Below are the code and all the weights of a small trained network. Each question names an input and a class and asks about switching units off, where a switched-off unit gives its printed mean instead of its output.

import numpy as np


def w(rows, s, z=0):
    codes = np.array(rows[::2]) - 128.0
    scale = np.full(codes.shape[1], s)
    scale[-1] = z or s
    return codes * scale


def f(y):
    return np.maximum(y, 0)


def log_softmax(a):
    a = a - a.max(-1, keepdims=True)
    return a - np.log(np.exp(a).sum(-1, keepdims=True))


def net(x, mask):
    res = np.array(x, float).reshape(1, 6) / 4 @ E
    y = f(res @ A[0][:, :-1].T + A[0][:, -1])
    res = res + np.where(mask, y, B[0][:, -1]) @ B[0][:, :-1]
    return log_softmax(res[-1] @ U[:, :-1].T + U[:, -1])


A, B = {}, {}
E = w([
[186,203,86,78,101,36,176,168,77],'x0',
[82,52,157,148,84,65,163,87,66],'x1',
[142,80,110,137,67,197,214,218,129],'x2',
[111,74,2,181,150,96,95,145,141],'x3',
[43,115,105,32,178,118,192,115,171],'x4',
[97,183,93,152,165,195,159,90,28],'x5',
],0.006)
A[0] = w([
[134,104,125,131,107,164,163,170,132,77],'neuron 1',
[151,99,157,120,112,85,112,144,187,56],'neuron 2',
[117,151,132,125,153,94,82,86,130,56],'neuron 3',
[160,127,133,159,107,131,108,131,113,69],'neuron 4',
[144,148,121,114,135,147,118,139,145,57],'neuron 5',
[145,155,109,111,111,94,144,133,100,45],'neuron 6',
[141,161,239,97,120,163,147,118,124,18],'neuron 7',
[108,158,105,143,145,171,140,105,83,55],'neuron 8',
[141,119,109,124,104,145,163,165,119,80],'neuron 9',
[99,103,128,107,129,111,161,113,126,78],'neuron 10',
[145,137,140,160,129,119,99,118,118,86],'neuron 11',
[82,70,149,163,140,213,78,90,165,45],'neuron 12',
[130,97,118,136,107,160,166,163,129,71],'neuron 13',
[171,184,64,93,107,38,155,162,82,14],'neuron 14',
[173,129,145,187,103,133,78,146,100,67],'neuron 15',
[138,101,114,124,98,172,163,173,132,77],'neuron 16',
[171,204,98,106,161,200,92,168,200,72],'neuron 17',
[98,43,181,154,83,59,162,98,59,38],'neuron 18',
[150,166,142,106,120,103,147,145,117,50],'neuron 19',
[181,131,147,203,108,122,94,139,99,75],'neuron 20',
[134,160,248,99,117,158,147,127,117,5],'neuron 21',
[138,99,117,137,104,169,184,176,133,82],'neuron 22',
[104,182,83,151,151,191,154,95,44,70],'neuron 23',
[145,102,149,123,98,77,109,158,210,79],'neuron 24',
[119,161,130,119,168,80,62,65,128,62],'neuron 25',
[93,126,113,96,147,123,161,119,151,63],'neuron 26',
[166,120,137,158,113,130,115,129,109,85],'neuron 27',
[128,152,136,123,159,90,89,82,133,58],'neuron 28',
[89,124,112,80,161,124,163,124,158,92],'neuron 29',
[73,116,100,52,172,122,168,115,162,70],'neuron 30',
[111,102,156,138,134,169,109,115,143,39],'neuron 31',
[127,94,60,151,134,115,108,134,124,31],'neuron 32',
[126,121,81,149,124,122,118,130,132,72],'neuron 33',
[124,113,81,147,138,121,116,131,137,81],'neuron 34',
[147,117,141,115,113,94,116,146,170,73],'neuron 35',
[113,84,2,173,146,111,89,136,145,53],'neuron 36',
[153,150,127,117,134,137,105,159,176,105],'neuron 37',
[109,90,144,152,143,172,108,110,147,42],'neuron 38',
[122,116,135,122,126,106,133,133,159,100],'neuron 39',
],0.012,0.0027)
B[0] = w([
[129,155,186,151,120,94,88,123,127,184],'neuron 1',
[137,52,142,87,170,154,113,138,90,186],'neuron 2',
[133,149,193,159,120,89,92,131,119,190],'neuron 3',
[117,141,123,105,89,164,116,135,141,163],'neuron 4',
[115,130,103,141,141,125,123,100,120,150],'neuron 5',
[132,120,135,166,153,150,153,150,157,173],'neuron 6',
[134,120,95,85,91,33,208,138,124,215],'neuron 7',
[138,61,145,83,157,141,92,133,104,184],'neuron 8',
[134,138,183,157,132,98,105,130,131,175],'neuron 9',
[124,155,100,123,110,170,99,118,137,172],'neuron 10',
[117,152,137,115,91,155,124,141,143,163],'neuron 11',
[143,125,144,205,180,177,201,188,187,254],'neuron 12',
[132,158,183,154,124,92,94,120,123,183],'neuron 13',
[131,115,141,207,180,186,220,182,200,248],'neuron 14',
[116,158,115,83,58,200,113,142,148,199],'neuron 15',
[122,152,196,156,115,89,83,125,121,193],'neuron 16',
[96,166,18,193,166,129,94,42,92,246],'neuron 17',
[110,173,4,187,196,133,77,39,95,244],'neuron 18',
[126,112,124,156,144,135,176,148,159,169],'neuron 19',
[110,164,115,72,60,198,106,138,158,205],'neuron 20',
[128,119,98,75,95,33,213,129,131,216],'neuron 21',
[133,155,203,155,118,82,75,120,128,204],'neuron 22',
[147,8,147,57,187,150,82,130,84,232],'neuron 23',
[142,44,155,65,178,156,110,139,79,206],'neuron 24',
[134,161,223,173,113,72,73,126,120,225],'neuron 25',
[128,151,121,106,82,168,116,139,141,179],'neuron 26',
[120,146,124,107,91,164,113,136,140,165],'neuron 27',
[131,142,192,167,115,82,90,131,121,192],'neuron 28',
[122,149,113,103,63,179,109,136,143,203],'neuron 29',
[129,167,110,90,38,205,103,144,145,232],'neuron 30',
[142,123,121,160,149,150,167,158,151,176],'neuron 31',
[130,138,110,95,114,67,176,114,125,186],'neuron 32',
[128,125,113,110,113,94,158,121,125,165],'neuron 33',
[130,126,117,105,115,88,161,123,126,171],'neuron 34',
[131,73,153,100,154,148,117,137,107,170],'neuron 35',
[130,129,100,69,90,19,220,115,111,252],'neuron 36',
[124,119,89,137,159,144,93,92,106,177],'neuron 37',
[135,129,131,165,162,155,170,159,158,189],'neuron 38',
[132,101,136,110,136,147,115,135,109,156],'neuron 39',
],0.024,0.0068)
U = w([
[128,129,80,71,77,3,225,126,119,2],'0',
[140,122,129,221,187,177,193,209,208,146],'1',
[131,178,239,185,100,58,28,125,109,145],'2',
[92,173,91,65,17,223,75,152,154,192],'3',
[153,9,133,59,193,157,75,138,49,104],'4',
[72,172,7,193,182,125,82,17,84,184],'5',
],0.0063,0.00065)

Each question gives the input, the list of numbers given to net, and the class t.
The units are the neurons (one row each of A and B). Each row of codes is followed by its name. A weight is (code - 128) times the scale printed after its matrix; where a second scale follows, it is the last column's (A, B and U).
mask holds one flag per neuron, in row order. A switched-off neuron (its flag False) gives its mean, the last column of its row in B, instead of its output. The means were averaged over made-up inputs and are rounded, as every weight is.
A unit's drop is (log p(t) with every unit on - log p(t) with that unit switched off) / (log p(t) with every unit on - log p(t) with every unit switched off).
The circuit of an input: a set's keep is (log p(t) with only the set's units on - log p(t) with every unit switched off) / (log p(t) with every unit on - log p(t) with every unit switched off). Starting from the 12 units with the biggest drops (on a tie, the unit counted first), units are removed one at a time, each time the one whose removal leaves the highest keep (on an exact tie, the one counted first), for as long as the keep stays at least 0.8.
units of the circuit, in order: the units of the circuit, biggest drop first
most important unit: the unit with the biggest drop
top k neurons: the k neurons with the biggest drops, biggest first
drop when u is switched off: that unit's drop, to one decimal
input [-1,6,-4,5,-1,-7], class 4: most important unit	neuron 24
input [-7,6,-7,0,2,-3], class 1: top 4 neurons	[neuron 12; neuron 38; neuron 31; neuron 22]
input [8,-4,-4,-2,4,-7], class 1: top 2 neurons	[neuron 14; neuron 23]
input [-2,4,-4,-6,7,-6], class 3: top 2 neurons	[neuron 30; neuron 36]
input [-7,6,-7,-2,-4,0], class 1: top 4 neurons	[neuron 12; neuron 38; neuron 31; neuron 22]
input [-5,-2,-1,0,2,7], class 4: top 2 neurons	[neuron 23; neuron 14]
input [1,-2,2,6,7,-7], class 3: top 4 neurons	[neuron 30; neuron 29; neuron 23; neuron 26]
input [-1,8,4,-6,2,5], class 5: top 2 neurons	[neuron 18; neuron 36]
input [-6,1,-7,4,-1,5], class 2: top 3 neurons	[neuron 25; neuron 14; neuron 3]
input [-7,3,3,-8,5,4], class 0: top 2 neurons	[neuron 21; neuron 7]
input [-7,7,8,6,5,1], class 2: top 2 neurons	[neuron 22; neuron 14]
input [0,1,5,-4,-6,6], class 3: top 4 neurons	[neuron 20; neuron 15; neuron 24; neuron 25]
input [-3,2,5,-6,3,3], class 0: top 3 neurons	[neuron 21; neuron 7; neuron 25]
input [3,-6,-3,-3,-3,1], class 5: units of the circuit, in order	[neuron 17]
input [4,6,1,1,6,6], class 3: top 3 neurons	[neuron 30; neuron 17; neuron 29]
input [5,4,-2,3,-4,-5], class 1: drop when neuron 14 is switched off	2.8
input [-2,3,6,-6,-6,5], class 0: drop when neuron 25 is switched off	0.8
input [5,-1,2,7,-5,2], class 0: drop when neuron 36 is switched off	2.3
